Here is a tiny trained network, its code and every weight. The questions are about switching its units off for an input and a class, where a switched-off unit gives its printed mean instead of its output.

import numpy as np


def w(rows, s, z=0):
    codes = np.array(rows[::2]) - 128.0
    scale = np.full(codes.shape[1], s)
    scale[-1] = z or s
    return codes * scale


def norm(h):
    return h / np.sqrt((h * h).mean(-1, keepdims=True) + 1e-5)


def f(y):
    return y / 2 * (1 + np.tanh(0.7978845608 * (y + 0.044715 * y**3)))


def log_softmax(a):
    a = a - a.max(-1, keepdims=True)
    return a - np.log(np.exp(a).sum(-1, keepdims=True))


def net(x, mask):
    res = np.array(x, float).reshape(1, 6) / 4 @ E
    u = 0
    for l in range(2):
        y = f(norm(res) @ A[l][:, :-1].T + A[l][:, -1])
        res = res + np.where(mask[u : u + 14], y, B[l][:, -1]) @ B[l][:, :-1]
        u += 14
    return log_softmax(norm(res)[-1] @ U[:, :-1].T + U[:, -1])


A, B = {}, {}
E = w([
[115,134,156,138,6,61,188,108,169],'x0',
[131,227,184,88,174,93,100,134,209],'x1',
[78,177,143,115,86,138,88,159,64],'x2',
[110,133,102,129,144,83,108,89,109],'x3',
[132,133,77,95,84,172,85,94,165],'x4',
[186,156,95,159,117,108,101,158,121],'x5',
],0.016)
A[0] = w([
[145,147,89,123,108,170,95,75,150,68],'L0N0',
[68,162,44,120,163,19,119,42,103,81],'L0N1',
[125,106,205,182,158,84,146,178,104,58],'L0N2',
[142,151,87,104,85,212,87,83,171,58],'L0N3',
[181,130,185,126,90,245,177,207,160,54],'L0N4',
[136,158,73,114,78,175,106,67,166,74],'L0N5',
[38,81,189,48,148,187,176,85,138,52],'L0N6',
[67,113,157,113,145,160,153,66,135,69],'L0N7',
[246,195,55,187,93,105,105,203,124,60],'L0N8',
[142,121,148,162,161,86,170,165,98,93],'L0N9',
[118,134,187,192,181,79,175,174,89,20],'L0N10',
[102,123,75,152,163,57,87,30,88,102],'L0N11',
[71,193,140,124,83,151,84,155,66,15],'L0N12',
[187,86,109,145,171,125,167,87,199,3],'L0N13',
],0.012,0.015)
B[0] = w([
[104,112,91,107,159,95,128,157,131,141],'L0N0',
[179,90,214,135,93,172,84,193,181,226],'L0N1',
[91,85,66,49,132,89,86,146,151,191],'L0N2',
[86,67,81,62,151,56,110,181,135,202],'L0N3',
[222,55,255,126,92,181,34,218,164,208],'L0N4',
[89,78,85,46,147,68,147,179,132,201],'L0N5',
[62,114,136,233,154,82,44,44,128,238],'L0N6',
[105,137,108,159,133,89,90,84,117,143],'L0N7',
[18,102,158,199,165,74,62,16,120,252],'L0N8',
[88,87,91,64,117,115,93,113,147,207],'L0N9',
[71,83,73,42,148,72,124,182,135,169],'L0N10',
[166,80,197,144,105,201,116,184,156,243],'L0N11',
[95,138,197,60,107,165,138,114,51,160],'L0N12',
[195,61,144,80,174,115,184,52,148,148],'L0N13',
],0.014,0.0028)
A[1] = w([
[161,247,181,70,174,116,131,116,212,51],'L1N0',
[124,162,145,161,71,105,186,109,160,1],'L1N1',
[139,199,114,126,27,77,226,118,177,39],'L1N2',
[126,254,110,44,164,101,119,99,187,33],'L1N3',
[147,168,63,116,224,216,137,153,113,19],'L1N4',
[245,80,82,164,193,94,202,69,199,76],'L1N5',
[93,199,146,148,164,137,131,107,187,63],'L1N6',
[207,140,97,182,142,58,95,150,101,61],'L1N7',
[113,173,108,132,218,186,131,124,117,68],'L1N8',
[82,124,149,130,32,106,181,122,174,61],'L1N9',
[103,151,116,121,219,234,95,134,98,49],'L1N10',
[84,228,130,130,73,145,93,185,14,89],'L1N11',
[156,72,42,168,85,193,198,105,43,104],'L1N12',
[101,112,194,176,199,55,204,208,83,58],'L1N13',
],0.013,0.008)
B[1] = w([
[83,132,85,216,81,195,177,213,107,212],'L1N0',
[161,110,134,141,128,96,98,112,89,147],'L1N1',
[212,69,129,100,170,73,106,92,10,187],'L1N2',
[94,105,76,166,120,162,190,170,103,182],'L1N3',
[222,97,159,100,84,17,132,90,68,172],'L1N4',
[78,225,181,33,88,205,136,67,116,221],'L1N5',
[102,111,115,180,122,144,156,124,97,158],'L1N6',
[61,81,144,123,55,128,106,71,161,131],'L1N7',
[171,107,128,135,100,64,126,85,62,169],'L1N8',
[218,137,119,119,213,88,65,122,106,209],'L1N9',
[196,104,152,137,71,22,129,109,121,217],'L1N10',
[141,160,153,65,169,205,191,32,228,201],'L1N11',
[81,218,119,197,151,135,176,230,165,254],'L1N12',
[86,118,47,63,27,157,43,115,203,174],'L1N13',
],0.013,0.0071)
U = w([
[237,116,145,128,133,45,133,106,43,164],'0',
[90,164,84,228,122,165,236,234,123,151],'1',
[84,87,18,1,127,99,109,177,183,141],'2',
[123,189,192,33,123,217,195,32,139,119],'3',
[60,120,147,245,150,106,54,28,168,113],'4',
[194,88,233,139,105,182,66,229,183,113],'5',
[132,118,151,135,221,116,145,169,144,191],'6',
[176,161,94,139,219,144,137,140,173,7],'7',
],0.018,0.012)

Each question gives the input, the list of numbers given to net, and the class t.
The units are the neurons (one row each of A and B). Each row of codes is followed by its name. A weight is (code - 128) times the scale printed after its matrix; where a second scale follows, it is the last column's (A, B and U).
mask holds one flag per neuron, layer by layer. A switched-off neuron (its flag False) gives its mean, the last column of its row in B, instead of its output. The means were averaged over made-up inputs and are rounded, as every weight is.
A unit's drop is (log p(t) with every unit on - log p(t) with that unit switched off) / (log p(t) with every unit on - log p(t) with every unit switched off).
The circuit of an input: a set's keep is (log p(t) with only the set's units on - log p(t) with every unit switched off) / (log p(t) with every unit on - log p(t) with every unit switched off). Starting from the 12 units with the biggest drops (on a tie, the unit counted first), units are removed one at a time, each time the one whose removal leaves the highest keep (on an exact tie, the one counted first), for as long as the keep stays at least 0.8.
units of the circuit, in order: the units of the circuit, biggest drop first
unit that matters most: the unit with the biggest drop
top k neurons: the k neurons with the biggest drops, biggest first
k most important neurons of layer l: the k neurons of layer l with the biggest drops, biggest first
input [-5,6,8,6,-1,8], class 3: unit that matters most	L1N11
input [8,-7,-8,-6,-4,-3], class 0: top 2 neurons	(L1N2; L1N9)
input [-5,7,6,-7,-6,0], class 1: top 3 neurons	(L1N0; L1N3; L0N11)
input [-7,-4,-5,7,4,1], class 0: 2 most important neurons of layer 1	(L1N4; L1N10)
input [3,-2,2,-7,4,-6], class 5: 2 most important neurons of layer 0	(L0N4; L0N8)
input [4,-7,-3,-6,-3,8], class 4: 2 most important neurons of layer 1	(L1N0; L1N7)
input [0,-8,8,-3,8,-8], class 1: 3 most important neurons of layer 1	(L1N12; L1N5; L1N13)
input [-6,2,-1,7,-8,-4], class 2: top 2 neurons	(L1N13; L0N10)
input [8,0,-7,-2,5,3], class 0: 2 most important neurons of layer 1	(L1N2; L1N9)
input [7,-4,-8,4,4,-7], class 3: top 4 neurons	(L1N5; L1N10; L0N13; L1N4)
input [7,6,-8,0,-8,-1], class 2: top 2 neurons	(L1N13; L0N2)
input [-7,-4,6,-6,-4,8], class 4: top 2 neurons	(L0N8; L1N11)
input [-6,4,8,-5,-3,0], class 3: top 2 neurons	(L1N11; L0N12)
input [-6,-6,5,-3,-7,-5], class 2: top 2 neurons	(L1N13; L1N0)
input [-3,-7,1,-6,7,2], class 1: 3 most important neurons of layer 1	(L1N12; L1N13; L1N9)
input [8,8,7,8,6,8], class 0: top 2 neurons	(L1N2; L1N12)
input [6,7,7,1,6,-2], class 1: units of the circuit, in order	(L1N0)
input [-8,1,1,-1,8,-5], class 0: top 2 neurons	(L1N4; L1N10)
input [-7,-5,1,6,-4,-8], class 4: top 2 neurons	(L0N6; L1N2)
input [5,-8,-8,-6,7,-1], class 1: 2 most important neurons of layer 1	(L1N12; L1N11)
input [-8,-7,7,-8,3,5], class 0: units of the circuit, in order	(L1N10)
input [4,1,7,-3,-4,7], class 3: top 2 neurons	(L1N11; L0N12)
input [-1,-6,-6,0,0,-8], class 4: top 2 neurons	(L0N6; L0N7)
input [5,3,7,4,4,8], class 4: top 2 neurons	(L0N8; L1N5)
input [6,-7,3,-8,0,-3], class 5: top 3 neurons	(L0N4; L1N9; L1N0)
input [8,3,8,-1,5,-2], class 0: 3 most important neurons of layer 1	(L1N2; L1N9; L1N5)
input [5,-8,1,-2,6,1], class 1: units of the circuit, in order	(L1N12)
input [-6,2,-3,-1,-1,-7], class 4: 2 most important neurons of layer 0	(L0N6; L0N7)
input [2,0,6,8,0,-1], class 5: 2 most important neurons of layer 0	(L0N1; L0N11)
input [2,-5,-6,7,0,5], class 5: 2 most important neurons of layer 0	(L0N11; L0N1)
